Below is a small trained network, with its code and all its weights. Each question gives an input and a target symbol and asks what happens when units are switched off, that is, made to give their printed mean instead of their output.

import numpy as np


def w(rows, s, z=0):
    codes = np.array(rows[::2]) - 128.0
    scale = np.full(codes.shape[1], s)
    scale[-1] = z or s
    return codes * scale


def f(y):
    return y / 2 * (1 + np.tanh(0.7978845608 * (y + 0.044715 * y**3)))


def softmax(a):
    e = np.exp(a - a.max(-1, keepdims=True))
    return e / e.sum(-1, keepdims=True)


def log_softmax(a):
    a = a - a.max(-1, keepdims=True)
    return a - np.log(np.exp(a).sum(-1, keepdims=True))


def net(x, mask):
    ids = ['ΓΔΘΠβεζηλμσφψω'.index(c) for c in x.split()]
    T = len(ids)
    res = E[ids] + P[:T]
    u = 0
    for l in range(2):
        r = res
        for j in range(2):
            rows = slice(2 * j, 2 * j + 2)
            q, k, v = (r @ M[l][rows].T for M in (Q, K, V))
            z = softmax(np.where(np.tri(T) > 0, q @ k.T / 2**0.5, -1e9)) @ v
            o = O[l][rows]
            res = res + np.where(mask[u + j], z, o[:, -1]) @ o[:, :-1]
        u += 2
        y = f(res @ A[l][:, :-1].T + A[l][:, -1])
        res = res + np.where(mask[u : u + 12], y, B[l][:, -1]) @ B[l][:, :-1]
        u += 12
    return log_softmax(res[-1] @ U[:, :-1].T + U[:, -1])


Q, K, V, O, A, B = {}, {}, {}, {}, {}, {}
E = w([
[55,129,69],'Γ',
[41,174,33],'Δ',
[144,138,103],'Θ',
[158,150,74],'Π',
[212,149,145],'β',
[135,123,122],'ε',
[75,202,7],'ζ',
[176,127,147],'η',
[122,143,93],'λ',
[112,145,106],'μ',
[55,139,174],'σ',
[67,100,185],'φ',
[178,113,117],'ψ',
[73,140,129],'ω',
],0.015)
P = w([
[28,237,235],'0',
[125,40,66],'1',
[164,110,124],'2',
[155,232,184],'3',
[120,51,80],'4',
[159,115,122],'5',
[190,254,134],'6',
[117,59,83],'7',
[161,118,119],'8',
],0.0096)
Q[0] = w([
[255,241,180],'L0H0',
[107,96,188],'L0H0',
[126,34,92],'L0H1',
[128,190,238],'L0H1',
],0.0063)
K[0] = w([
[192,183,168],'L0H0',
[217,106,179],'L0H0',
[229,174,43],'L0H1',
[69,243,2],'L0H1',
],0.0067)
V[0] = w([
[6,69,122],'L0H0',
[73,20,80],'L0H0',
[48,108,189],'L0H1',
[253,90,80],'L0H1',
],0.0038)
O[0] = w([
[108,129,48,178],'L0H0',
[64,3,101,89],'L0H0',
[165,176,134,148],'L0H1',
[184,94,47,5],'L0H1',
],0.0052,0.0014)
A[0] = w([
[155,137,190,176],'L0N0',
[81,57,5,155],'L0N1',
[112,200,103,168],'L0N2',
[147,187,60,112],'L0N3',
[155,176,166,149],'L0N4',
[44,128,99,133],'L0N5',
[148,2,161,186],'L0N6',
[105,230,242,253],'L0N7',
[171,116,92,145],'L0N8',
[86,125,150,153],'L0N9',
[116,172,181,190],'L0N10',
[110,201,102,74],'L0N11',
],0.0093,0.0051)
B[0] = w([
[120,103,93,153],'L0N0',
[111,48,128,243],'L0N1',
[134,149,121,199],'L0N2',
[175,114,139,180],'L0N3',
[85,141,117,163],'L0N4',
[114,78,160,178],'L0N5',
[160,11,254,158],'L0N6',
[78,169,85,254],'L0N7',
[156,105,95,152],'L0N8',
[72,177,118,141],'L0N9',
[120,185,88,176],'L0N10',
[161,120,176,157],'L0N11',
],0.0082,0.0072)
Q[1] = w([
[65,247,130],'L1H0',
[107,195,170],'L1H0',
[201,184,141],'L1H1',
[136,255,122],'L1H1',
],0.011)
K[1] = w([
[96,198,38],'L1H0',
[86,185,116],'L1H0',
[136,192,49],'L1H1',
[136,160,8],'L1H1',
],0.013)
V[1] = w([
[204,28,216],'L1H0',
[87,88,255],'L1H0',
[97,132,85],'L1H1',
[189,9,87],'L1H1',
],0.0041)
O[1] = w([
[131,155,254,2],'L1H0',
[38,209,197,173],'L1H0',
[73,53,122,195],'L1H1',
[193,8,76,31],'L1H1',
],0.0041,0.0029)
A[1] = w([
[120,49,82,215],'L1N0',
[187,221,74,191],'L1N1',
[159,96,166,114],'L1N2',
[247,166,173,157],'L1N3',
[26,131,2,155],'L1N4',
[93,41,68,214],'L1N5',
[100,174,97,73],'L1N6',
[67,78,133,3],'L1N7',
[31,225,122,3],'L1N8',
[241,92,25,132],'L1N9',
[210,100,82,121],'L1N10',
[118,211,73,135],'L1N11',
],0.0079,0.0063)
B[1] = w([
[104,233,139,204],'L1N0',
[49,69,140,216],'L1N1',
[172,89,222,142],'L1N2',
[181,25,3,143],'L1N3',
[197,108,65,252],'L1N4',
[158,180,132,212],'L1N5',
[174,38,185,168],'L1N6',
[114,44,86,139],'L1N7',
[168,106,181,210],'L1N8',
[119,205,157,168],'L1N9',
[147,165,184,145],'L1N10',
[89,42,113,217],'L1N11',
],0.0071,0.013)
U = w([
[94,52,101,146],'Γ',
[145,108,59,98],'Δ',
[138,152,160,173],'Θ',
[157,197,148,183],'Π',
[218,99,119,95],'β',
[145,112,163,150],'ε',
[143,186,87,151],'ζ',
[188,83,145,2],'η',
[106,169,147,173],'λ',
[110,153,149,147],'μ',
[9,191,165,177],'σ',
[99,91,183,16],'φ',
[174,98,151,83],'ψ',
[67,140,163,85],'ω',
],0.012,0.0062)

Each question gives the input, a string of symbols that net reads in full, and the target symbol t.
The units are the heads (2 rows each of Q, K, V and O) and the neurons (one row each of A and B). Each row of codes is followed by its name. A weight is (code - 128) times the scale printed after its matrix; where a second scale follows, it is the last column's (O, A, B and U).
mask holds one flag per unit, layer by layer, with each layer's heads first. A switched-off unit (its flag False) gives its mean, the last column of its rows in O or B, instead of its output. The means were averaged over made-up inputs and are rounded, as every weight is.
A unit's drop is (log p(t) with every unit on - log p(t) with that unit switched off) / (log p(t) with every unit on - log p(t) with every unit switched off).
The circuit of an input: a set's keep is (log p(t) with only the set's units on - log p(t) with every unit switched off) / (log p(t) with every unit on - log p(t) with every unit switched off). Starting from the 12 units with the biggest drops (on a tie, the unit counted first), units are removed one at a time, each time the one whose removal leaves the highest keep (on an exact tie, the one counted first), for as long as the keep stays at least 0.8.
units of the circuit, in order: the units of the circuit, biggest drop first
most important unit: the unit with the biggest drop
k most important neurons: the k neurons with the biggest drops, biggest first
top k neurons in layer l: the k neurons of layer l with the biggest drops, biggest first
heads that matter: for each layer, one digit per head in row order, 1 if its drop is at least 0.15 and else 0, layers parted by /
drop of u: that unit's drop, to one decimal
input ζ ζ ζ Γ Δ Π Δ, target Δ: units of the circuit, in order => (L1H0 L1N4)
input η ζ Θ Θ Π φ Θ, target Δ: most important unit => L1H0
input Π φ Γ, target σ: heads that matter => 00 / 10
input η Π η ζ ω Π Δ, target Γ: top 3 neurons in layer 1 => (L1N1 L1N11 L1N0)
input Π Π Δ Δ Π Δ ζ σ, target σ: units of the circuit, in order => (L1N6 L1N8 L1N3)
input Γ Δ Π β Π ζ, target Π: heads that matter => 00 / 01
input Π ω ζ ψ Π ω λ, target Γ: heads that matter => 00 / 01
input λ ω μ φ, target Γ: 4 most important neurons => (L0N7 L1N11 L1N4 L1N0)
input ω ω ε ζ, target Γ: heads that matter => 00 / 10
input ψ Θ β Π ζ ζ, target Π: top 3 neurons in layer 0 => (L0N1 L0N7 L0N3)
input ε Θ Θ ζ λ Π ζ, target Δ: 2 most important neurons => (L1N4 L0N3)
input ε Π μ Δ Θ Π Γ, target Γ: heads that matter => 00 / 11
input ψ ζ Γ Θ, target Γ: top 4 neurons in layer 1 => (L1N1 L1N11 L1N0 L1N5)
input Π Γ ε Δ, target Γ: most important unit => L1H0
input Θ Γ Θ ζ η Θ Γ, target Δ: 3 most important neurons => (L1N4 L0N7 L0N6)
input Π ζ ψ ε, target Γ: top 2 neurons in layer 0 => (L0N7 L0N1)
input λ β Γ Π, target Γ: top 4 neurons in layer 1 => (L1N1 L1N11 L1N0 L1N5)
input Δ φ Π η Θ ψ ε, target Γ: 2 most important neurons => (L1N1 L1N11)
input η λ Π Θ, target Γ: heads that matter => 00 / 11
input ζ β Π ψ, target Γ: most important unit => L1H0
input Θ λ Π Θ β Γ ζ Π φ, target σ: heads that matter => 01 / 00
input Π β Π λ η φ β, target Δ: heads that matter => 00 / 10
input Θ Δ Θ η ζ Γ Γ φ, target φ: heads that matter => 10 / 10
input Π ω Γ ζ Π σ β, target Γ: heads that matter => 00 / 00
input Γ β Δ β λ Π φ, target Γ: 2 most important neurons => (L1N11 L0N7)
input ζ ζ Θ ε Δ Δ ω, target Γ: 3 most important neurons => (L1N11 L1N1 L0N7)
input ψ Θ ψ ω Γ λ ε ζ, target ζ: top 2 neurons in layer 1 => (L1N0 L1N5)
input Δ Γ Γ η, target Γ: 3 most important neurons => (L1N11 L1N1 L0N7)
input ω Θ Γ ω λ ω, target ζ: drop of L1N0 => 0.1
input Π Π ζ σ Δ σ, target Δ: most important neuron => (L0N7)
